Here is a tiny trained network, its code and every weight. The questions are about switching its units off for an input and a target symbol, where a switched-off unit gives its printed mean instead of its output.

import numpy as np


def w(rows, s, z=0):
    codes = np.array(rows[::2]) - 128.0
    scale = np.full(codes.shape[1], s)
    scale[-1] = z or s
    return codes * scale


def norm(h):
    return h / np.sqrt((h * h).mean(-1, keepdims=True) + 1e-5)


def softmax(a):
    e = np.exp(a - a.max(-1, keepdims=True))
    return e / e.sum(-1, keepdims=True)


def log_softmax(a):
    a = a - a.max(-1, keepdims=True)
    return a - np.log(np.exp(a).sum(-1, keepdims=True))


def net(x, mask):
    ids = ['ΓΞΦβζλμ'.index(c) for c in x.split()]
    T = len(ids)
    res = E[ids] + P[:T]
    u = 0
    for l in range(3):
        r = norm(res)
        for j in range(2):
            rows = slice(4 * j, 4 * j + 4)
            q, k, v = (r @ M[l][rows].T for M in (Q, K, V))
            z = softmax(np.where(np.tri(T) > 0, q @ k.T / 4**0.5, -1e9)) @ v
            o = O[l][rows]
            res = res + np.where(mask[u + j], z, o[:, -1]) @ o[:, :-1]
        u += 2
    return log_softmax(norm(res)[-1] @ U[:, :-1].T + U[:, -1])


Q, K, V, O = {}, {}, {}, {}
E = w([
[138,185,75],'Γ',
[189,182,15],'Ξ',
[145,66,141],'Φ',
[127,124,105],'β',
[223,94,174],'ζ',
[128,6,27],'λ',
[230,141,168],'μ',
],0.017)
P = w([
[79,131,199],'0',
[249,115,109],'1',
[122,131,148],'2',
[207,107,88],'3',
[104,143,140],'4',
[140,62,11],'5',
[94,147,140],'6',
],0.013)
Q[0] = w([
[120,154,66],'L0H1',
[87,133,159],'L0H1',
[48,135,155],'L0H1',
[81,140,154],'L0H1',
[141,89,187],'L0H2',
[142,132,253],'L0H2',
[101,124,188],'L0H2',
[154,182,88],'L0H2',
],0.016)
K[0] = w([
[106,181,124],'L0H1',
[142,44,114],'L0H1',
[116,33,86],'L0H1',
[93,108,80],'L0H1',
[200,78,138],'L0H2',
[174,73,216],'L0H2',
[122,72,180],'L0H2',
[125,250,117],'L0H2',
],0.016)
V[0] = w([
[201,132,112],'L0H1',
[77,94,185],'L0H1',
[197,151,99],'L0H1',
[80,71,136],'L0H1',
[169,89,191],'L0H2',
[124,140,254],'L0H2',
[141,99,192],'L0H2',
[78,88,188],'L0H2',
],0.013)
O[0] = w([
[151,113,72,198],'L0H1',
[79,126,169,61],'L0H1',
[209,102,64,211],'L0H1',
[56,101,151,14],'L0H1',
[157,95,100,75],'L0H2',
[246,106,125,39],'L0H2',
[173,66,115,61],'L0H2',
[167,70,179,2],'L0H2',
],0.013,0.0041)
Q[1] = w([
[93,176,159],'L1H1',
[123,122,229],'L1H1',
[92,190,79],'L1H1',
[77,198,138],'L1H1',
[143,75,182],'L1H2',
[181,228,127],'L1H2',
[241,80,96],'L1H2',
[203,135,8],'L1H2',
],0.014)
K[1] = w([
[159,117,70],'L1H1',
[98,170,2],'L1H1',
[201,92,170],'L1H1',
[164,87,114],'L1H1',
[45,7,107],'L1H2',
[26,231,131],'L1H2',
[115,95,185],'L1H2',
[175,194,220],'L1H2',
],0.016)
V[1] = w([
[247,123,112],'L1H1',
[85,175,63],'L1H1',
[76,107,151],'L1H1',
[63,42,161],'L1H1',
[48,122,143],'L1H2',
[122,216,85],'L1H2',
[142,141,85],'L1H2',
[170,255,174],'L1H2',
],0.0087)
O[1] = w([
[20,67,145,254],'L1H1',
[122,156,146,65],'L1H1',
[168,223,102,77],'L1H1',
[157,150,74,68],'L1H1',
[171,140,137,100],'L1H2',
[184,69,190,204],'L1H2',
[98,56,129,148],'L1H2',
[127,69,255,236],'L1H2',
],0.0076,0.0044)
Q[2] = w([
[146,187,236],'L2H1',
[168,217,138],'L2H1',
[108,51,61],'L2H1',
[21,214,50],'L2H1',
[85,114,29],'L2H2',
[10,239,63],'L2H2',
[86,164,24],'L2H2',
[168,73,49],'L2H2',
],0.012)
K[2] = w([
[88,177,48],'L2H1',
[98,174,134],'L2H1',
[245,59,252],'L2H1',
[132,164,198],'L2H1',
[161,70,153],'L2H2',
[191,60,126],'L2H2',
[186,56,109],'L2H2',
[118,89,205],'L2H2',
],0.015)
V[2] = w([
[235,77,69],'L2H1',
[179,1,145],'L2H1',
[121,58,16],'L2H1',
[215,125,177],'L2H1',
[42,84,16],'L2H2',
[63,160,155],'L2H2',
[62,81,244],'L2H2',
[13,105,132],'L2H2',
],0.0092)
O[2] = w([
[145,47,181,197],'L2H1',
[78,68,122,253],'L2H1',
[179,101,137,80],'L2H1',
[87,145,163,234],'L2H1',
[135,11,109,1],'L2H2',
[66,108,148,81],'L2H2',
[28,176,94,172],'L2H2',
[56,103,123,47],'L2H2',
],0.012,0.0049)
U = w([
[162,198,110,177],'Γ',
[149,126,44,145],'Ξ',
[127,15,123,136],'Φ',
[107,121,231,252],'β',
[213,58,125,108],'ζ',
[106,44,55,52],'λ',
[248,87,126,131],'μ',
],0.011,0.0024)

Each question gives the input, a string of symbols that net reads in full, and the target symbol t.
The units are the heads (4 rows each of Q, K, V and O). Each row of codes is followed by its name. A weight is (code - 128) times the scale printed after its matrix; where a second scale follows, it is the last column's (O and U).
mask holds one flag per head, layer by layer. A switched-off head (its flag False) gives its mean, the last column of its rows in O, instead of its output. The means were averaged over made-up inputs and are rounded, as every weight is.
A unit's drop is (log p(t) with every unit on - log p(t) with that unit switched off) / (log p(t) with every unit on - log p(t) with every unit switched off).
The circuit of an input: a set's keep is (log p(t) with only the set's units on - log p(t) with every unit switched off) / (log p(t) with every unit on - log p(t) with every unit switched off). Starting from all 6 units, units are removed one at a time, each time the one whose removal leaves the highest keep (on an exact tie, the one counted first), for as long as the keep stays at least 0.8.
units of the circuit, in order: the units of the circuit, biggest drop first
most important unit: the unit with the biggest drop
heads that matter: for each layer, one digit per head in row order, 1 if its drop is at least 0.15 and else 0, layers parted by /
drop when u is switched off: that unit's drop, to one decimal
input ζ λ Γ β, target Φ: heads that matter => 11 / 11 / 10
input Φ Γ Γ Φ, target Ξ: units of the circuit, in order => L0H1, L0H2, L2H2
input Γ μ ζ λ λ ζ, target β: units of the circuit, in order => L2H2, L0H1, L1H1
input β β β Γ ζ μ, target Γ: units of the circuit, in order => L2H2, L0H2
input ζ Γ μ β λ μ, target λ: heads that matter => 11 / 10 / 10
input Γ ζ μ μ β ζ, target β: heads that matter => 00 / 00 / 01
input μ μ Γ β, target Φ: units of the circuit, in order => L1H1
input Φ Φ λ Ξ λ ζ, target Ξ: units of the circuit, in order => L0H1, L0H2
input Γ ζ Ξ β, target β: heads that matter => 00 / 01 / 00
input ζ Γ ζ Γ Ξ, target λ: heads that matter => 11 / 11 / 10
input λ μ Γ β, target μ: heads that matter => 10 / 01 / 01
input Γ β μ ζ ζ Φ, target β: heads that matter => 10 / 00 / 01
input μ Γ ζ Γ, target Φ: units of the circuit, in order => L1H1, L1H2
input λ λ Ξ λ, target μ: units of the circuit, in order => L1H1, L1H2, L2H2, L0H1
input μ Γ Γ Ξ Ξ, target λ: heads that matter => 10 / 11 / 10
input Γ μ ζ Ξ, target β: units of the circuit, in order => L1H2, L1H1, L0H1
input Γ Ξ ζ β Γ Ξ, target Γ: units of the circuit, in order => L0H2, L2H2
input β μ ζ Ξ Γ β, target Γ: heads that matter => 11 / 00 / 11
input β Ξ Φ μ, target Γ: units of the circuit, in order => L0H1, L1H1, L2H2
input μ Φ Γ μ, target Φ: units of the circuit, in order => L2H2, L0H2
input λ Ξ ζ β Γ Γ, target μ: units of the circuit, in order => L2H2, L0H1
input β ζ β Φ, target Γ: heads that matter => 10 / 01 / 00
input β Ξ Ξ ζ, target Γ: most important unit => L0H1
input Γ Ξ Γ μ, target β: heads that matter => 00 / 11 / 01
input ζ Φ μ Φ β μ, target Φ: most important unit => L0H2
input μ Γ ζ β β Ξ, target Φ: heads that matter => 01 / 11 / 10
input Γ Γ ζ μ Φ Γ, target β: most important unit => L1H2
input λ Γ Φ β, target μ: drop when L1H1 is switched off => 0.4
input Γ Γ μ Γ, target β: drop when L2H1 is switched off => 0.0
input Γ Φ ζ λ, target β: drop when L1H2 is switched off => 0.2
